Below is a small trained network, with its code and all its weights. Each question gives an input and a target symbol and asks what happens when units are switched off, that is, made to give their printed mean instead of their output.

import numpy as np


def w(rows, s, z=0):
    codes = np.array(rows[::2]) - 128.0
    scale = np.full(codes.shape[1], s)
    scale[-1] = z or s
    return codes * scale


def norm(h):
    return h / np.sqrt((h * h).mean(-1, keepdims=True) + 1e-5)


def f(y):
    return y / 2 * (1 + np.tanh(0.7978845608 * (y + 0.044715 * y**3)))


def softmax(a):
    e = np.exp(a - a.max(-1, keepdims=True))
    return e / e.sum(-1, keepdims=True)


def log_softmax(a):
    a = a - a.max(-1, keepdims=True)
    return a - np.log(np.exp(a).sum(-1, keepdims=True))


def net(x, mask):
    ids = ['ΘΞΦβζμτ'.index(c) for c in x.split()]
    T = len(ids)
    res = E[ids] + P[:T]
    u = 0
    for l in range(2):
        r = norm(res)
        for j in range(3):
            rows = slice(3 * j, 3 * j + 3)
            q, k, v = (r @ M[l][rows].T for M in (Q, K, V))
            z = softmax(np.where(np.tri(T) > 0, q @ k.T / 3**0.5, -1e9)) @ v
            o = O[l][rows]
            res = res + np.where(mask[u + j], z, o[:, -1]) @ o[:, :-1]
        u += 3
        y = f(norm(res) @ A[l][:, :-1].T + A[l][:, -1])
        res = res + np.where(mask[u : u + 4], y, B[l][:, -1]) @ B[l][:, :-1]
        u += 4
    return log_softmax(norm(res)[-1] @ U[:, :-1].T + U[:, -1])


Q, K, V, O, A, B = {}, {}, {}, {}, {}, {}
E = w([
[187,76,73,160,124,65,85,90,89],'Θ',
[142,192,185,141,120,7,88,71,111],'Ξ',
[166,33,148,84,109,50,160,51,192],'Φ',
[148,61,163,187,38,37,134,70,198],'β',
[152,61,130,94,18,81,139,93,115],'ζ',
[49,32,90,119,71,140,155,115,104],'μ',
[157,145,71,90,10,118,153,61,251],'τ',
],0.016)
P = w([
[82,108,41,255,38,70,218,35,46],'0',
[125,107,99,195,87,130,153,39,81],'1',
[138,110,111,164,104,150,131,60,86],'2',
[168,113,119,143,127,136,118,93,84],'3',
[174,115,112,125,130,127,126,129,77],'4',
[174,115,115,112,128,125,124,151,79],'5',
[162,114,154,89,143,160,80,127,102],'6',
[163,113,132,88,136,142,89,167,91],'7',
[142,113,148,75,135,156,63,167,100],'8',
[132,114,138,69,133,151,58,181,107],'9',
[123,120,136,59,135,150,56,195,116],'10',
[116,118,120,59,130,136,51,218,117],'11',
[95,103,136,50,138,135,21,201,136],'12',
],0.009)
Q[0] = w([
[136,165,151,129,123,151,111,130,168],'0.h0',
[98,167,146,194,200,176,155,169,140],'0.h0',
[103,188,99,148,193,137,153,125,60],'0.h0',
[141,2,132,162,90,139,155,113,123],'0.h1',
[144,212,143,205,208,141,197,124,179],'0.h1',
[209,79,92,125,91,129,104,135,168],'0.h1',
[184,89,78,35,72,188,72,79,171],'0.h2',
[121,193,174,133,119,98,198,106,77],'0.h2',
[203,34,62,92,118,93,11,38,114],'0.h2',
],0.0093)
K[0] = w([
[133,119,80,122,138,152,127,169,103],'0.h0',
[180,121,67,122,155,231,199,62,105],'0.h0',
[138,119,141,116,158,158,160,149,54],'0.h0',
[146,118,99,82,129,194,89,226,176],'0.h1',
[157,104,129,145,109,144,174,49,71],'0.h1',
[121,64,198,123,142,145,55,254,163],'0.h1',
[124,122,130,138,70,114,126,160,168],'0.h2',
[146,182,138,120,164,149,98,70,82],'0.h2',
[111,133,217,58,105,140,96,239,161],'0.h2',
],0.0094)
V[0] = w([
[101,98,59,70,141,152,211,51,210],'0.h0',
[56,242,99,61,197,63,135,87,116],'0.h0',
[55,176,123,39,170,167,150,159,111],'0.h0',
[125,93,10,158,186,210,198,130,183],'0.h1',
[100,3,124,117,157,113,86,222,87],'0.h1',
[61,70,56,155,56,168,137,119,190],'0.h1',
[145,190,36,168,71,171,51,104,27],'0.h2',
[105,92,49,80,117,178,231,129,73],'0.h2',
[46,88,113,180,142,115,164,163,137],'0.h2',
],0.0066)
O[0] = w([
[201,105,145,147,90,140,164,136,66,151],'0.h0',
[99,140,127,61,200,132,180,115,140,86],'0.h0',
[118,187,115,88,131,136,112,82,125,8],'0.h0',
[113,114,65,206,183,193,165,129,114,105],'0.h1',
[44,93,171,128,96,141,206,158,69,110],'0.h1',
[154,2,75,127,172,188,126,158,148,202],'0.h1',
[91,103,104,108,83,195,56,106,114,133],'0.h2',
[173,89,123,111,134,135,101,121,88,131],'0.h2',
[131,132,172,180,140,140,124,155,112,98],'0.h2',
],0.0098,0.012)
A[0] = w([
[122,146,41,161,86,176,95,151,136,76],'0.n0',
[99,63,120,164,93,254,202,241,158,254],'0.n1',
[178,59,103,185,66,141,151,108,97,103],'0.n2',
[62,165,119,167,69,90,117,48,238,190],'0.n3',
],0.0075,0.0028)
B[0] = w([
[140,127,183,126,12,141,254,106,143,149],'0.n0',
[152,162,147,74,237,147,135,134,122,217],'0.n1',
[114,210,118,134,116,173,117,208,125,254],'0.n2',
[140,89,71,97,199,134,143,199,92,168],'0.n3',
],0.0098,0.011)
Q[1] = w([
[123,187,149,214,100,146,151,119,88],'1.h0',
[130,90,101,103,170,189,163,112,82],'1.h0',
[174,123,135,134,112,78,121,141,135],'1.h0',
[131,131,134,162,157,221,90,140,163],'1.h1',
[150,133,85,47,160,58,26,217,133],'1.h1',
[118,78,161,113,137,104,85,210,162],'1.h1',
[202,141,84,103,110,171,137,106,146],'1.h2',
[159,101,77,103,125,119,93,178,135],'1.h2',
[183,40,97,125,100,150,106,247,146],'1.h2',
],0.015)
K[1] = w([
[142,46,83,141,108,88,131,140,139],'1.h0',
[147,57,102,179,173,140,163,120,153],'1.h0',
[170,184,153,135,112,145,109,155,121],'1.h0',
[163,150,58,114,152,125,135,135,88],'1.h1',
[123,96,142,73,125,120,124,211,217],'1.h1',
[90,150,107,78,136,125,118,209,125],'1.h1',
[179,251,158,165,87,121,144,75,158],'1.h2',
[91,160,147,61,159,97,134,142,172],'1.h2',
[98,213,155,41,160,85,96,138,99],'1.h2',
],0.013)
V[1] = w([
[128,192,127,240,20,130,111,85,128],'1.h0',
[136,52,126,186,187,141,94,104,157],'1.h0',
[175,114,78,172,141,177,171,77,124],'1.h0',
[142,165,166,173,151,105,115,134,154],'1.h1',
[128,68,194,184,123,52,89,59,11],'1.h1',
[139,106,81,195,129,98,79,239,156],'1.h1',
[71,24,130,168,254,85,94,87,27],'1.h2',
[106,135,97,46,91,225,175,126,133],'1.h2',
[152,27,183,146,129,105,69,130,9],'1.h2',
],0.0077)
O[1] = w([
[72,157,139,95,105,97,159,76,177,98],'1.h0',
[133,150,120,125,143,142,105,150,117,156],'1.h0',
[101,154,210,88,141,148,143,85,132,176],'1.h0',
[74,125,137,104,112,137,179,132,195,79],'1.h1',
[124,146,169,80,80,91,106,146,96,8],'1.h1',
[90,94,158,169,137,162,93,139,151,255],'1.h1',
[33,200,247,100,121,144,137,107,110,58],'1.h2',
[190,39,119,141,169,189,114,151,117,123],'1.h2',
[102,131,184,55,114,75,158,84,35,148],'1.h2',
],0.011,0.0087)
A[1] = w([
[78,178,203,189,108,116,105,157,214,2],'1.n0',
[75,141,84,129,149,84,125,106,141,116],'1.n1',
[45,210,93,45,147,99,112,2,130,8],'1.n2',
[70,158,182,111,83,94,161,114,99,114],'1.n3',
],0.0099,0.0033)
B[1] = w([
[67,147,128,156,45,164,154,180,182,223],'1.n0',
[184,126,46,91,150,139,148,132,124,137],'1.n1',
[140,147,82,1,175,73,47,85,127,228],'1.n2',
[153,138,52,149,183,145,161,98,191,252],'1.n3',
],0.014,0.0035)
U = w([
[75,123,83,174,85,173,136,47,97,38],'Θ',
[95,159,67,70,152,114,80,98,184,227],'Ξ',
[178,180,139,169,140,78,245,135,123,130],'Φ',
[55,167,141,181,63,150,111,199,218,201],'β',
[152,85,167,118,2,90,62,141,100,37],'ζ',
[136,159,221,117,185,217,134,183,89,250],'μ',
[212,117,55,196,164,204,93,166,176,54],'τ',
],0.0086,0.0019)

Each question gives the input, a string of symbols that net reads in full, and the target symbol t.
The units are the heads (3 rows each of Q, K, V and O) and the neurons (one row each of A and B). Each row of codes is followed by its name. A weight is (code - 128) times the scale printed after its matrix; where a second scale follows, it is the last column's (O, A, B and U).
mask holds one flag per unit, layer by layer, with each layer's heads first. A switched-off unit (its flag False) gives its mean, the last column of its rows in O or B, instead of its output. The means were averaged over made-up inputs and are rounded, as every weight is.
A unit's drop is (log p(t) with every unit on - log p(t) with that unit switched off) / (log p(t) with every unit on - log p(t) with every unit switched off).
The circuit of an input: a set's keep is (log p(t) with only the set's units on - log p(t) with every unit switched off) / (log p(t) with every unit on - log p(t) with every unit switched off). Starting from the 12 units with the biggest drops (on a tie, the unit counted first), units are removed one at a time, each time the one whose removal leaves the highest keep (on an exact tie, the one counted first), for as long as the keep stays at least 0.8.
units of the circuit, in order: the units of the circuit, biggest drop first
k most important neurons: the k neurons with the biggest drops, biggest first
k most important neurons of layer l: the k neurons of layer l with the biggest drops, biggest first
which heads matter: for each layer, one digit per head in row order, 1 if its drop is at least 0.15 and else 0, layers parted by /
input β ζ Θ ζ τ Θ μ Ξ Θ ζ Φ, target Ξ: units of the circuit, in order -> 1.h2, 0.h0
input τ τ ζ Ξ τ, target Ξ: which heads matter -> 000 / 001
input Φ τ τ τ τ ζ Φ Ξ, target Ξ: 4 most important neurons -> 0.n2, 0.n3, 0.n1, 1.n2
input Θ β μ Ξ β τ Φ ζ Θ τ τ, target β: 2 most important neurons -> 0.n2, 1.n0
input Ξ β τ Θ, target β: units of the circuit, in order -> 1.h2, 0.h0, 1.n0
input β ζ β, target ζ: units of the circuit, in order -> 1.h2, 1.h1
input τ Φ τ μ τ τ ζ Φ β ζ, target ζ: which heads matter -> 010 / 000
input Θ τ Θ ζ Ξ Φ Θ Ξ Θ Φ, target Φ: units of the circuit, in order -> 0.h2, 0.n2, 1.h2
input Θ τ τ Φ Θ Θ, target Φ: 2 most important neurons of layer 0 -> 0.n0, 0.n3
input τ τ Ξ Θ β Θ β Ξ, target β: which heads matter -> 111 / 111
input β β Ξ Θ Θ Φ τ τ, target Ξ: which heads matter -> 010 / 001
input τ ζ τ ζ ζ τ Φ Φ Θ, target Φ: units of the circuit, in order -> 0.h1, 0.h2, 1.h2, 1.n3
input τ β μ Θ, target μ: units of the circuit, in order -> 0.h2, 1.h2
input τ τ Θ β β ζ β Θ, target ζ: most important neuron -> 0.n1
input τ Θ Ξ Φ ζ Ξ, target ζ: which heads matter -> 010 / 110
input τ β Ξ τ ζ τ Φ β Θ ζ Θ, target β: 3 most important neurons -> 0.n2, 0.n3, 1.n3
input Θ Ξ β ζ β Θ τ Θ ζ, target β: units of the circuit, in order -> 0.h0, 1.h2, 0.n2, 0.h1
input τ Φ ζ Ξ Φ μ Θ Θ μ ζ Θ, target μ: which heads matter -> 000 / 101
input Θ β ζ ζ τ τ Ξ β Θ μ μ ζ, target μ: which heads matter -> 010 / 001
input τ ζ Θ Θ Θ, target Θ: which heads matter -> 011 / 101
input Θ τ ζ μ Θ ζ Θ Φ, target ζ: which heads matter -> 010 / 000
input τ ζ Θ Ξ Θ Θ τ Ξ Ξ Φ, target Ξ: units of the circuit, in order -> 0.h0
input β ζ τ Φ Θ Ξ β τ β Θ ζ, target β: which heads matter -> 100 / 001
input Θ β Θ τ Ξ τ τ Θ, target Ξ: which heads matter -> 000 / 001
input Θ τ Θ Θ β Ξ ζ τ β Φ ζ β β, target β: which heads matter -> 000 / 001
input τ μ Θ β Θ μ β, target μ: units of the circuit, in order -> 1.h2
input Φ ζ Θ Φ, target ζ: 2 most important neurons -> 0.n1, 0.n2
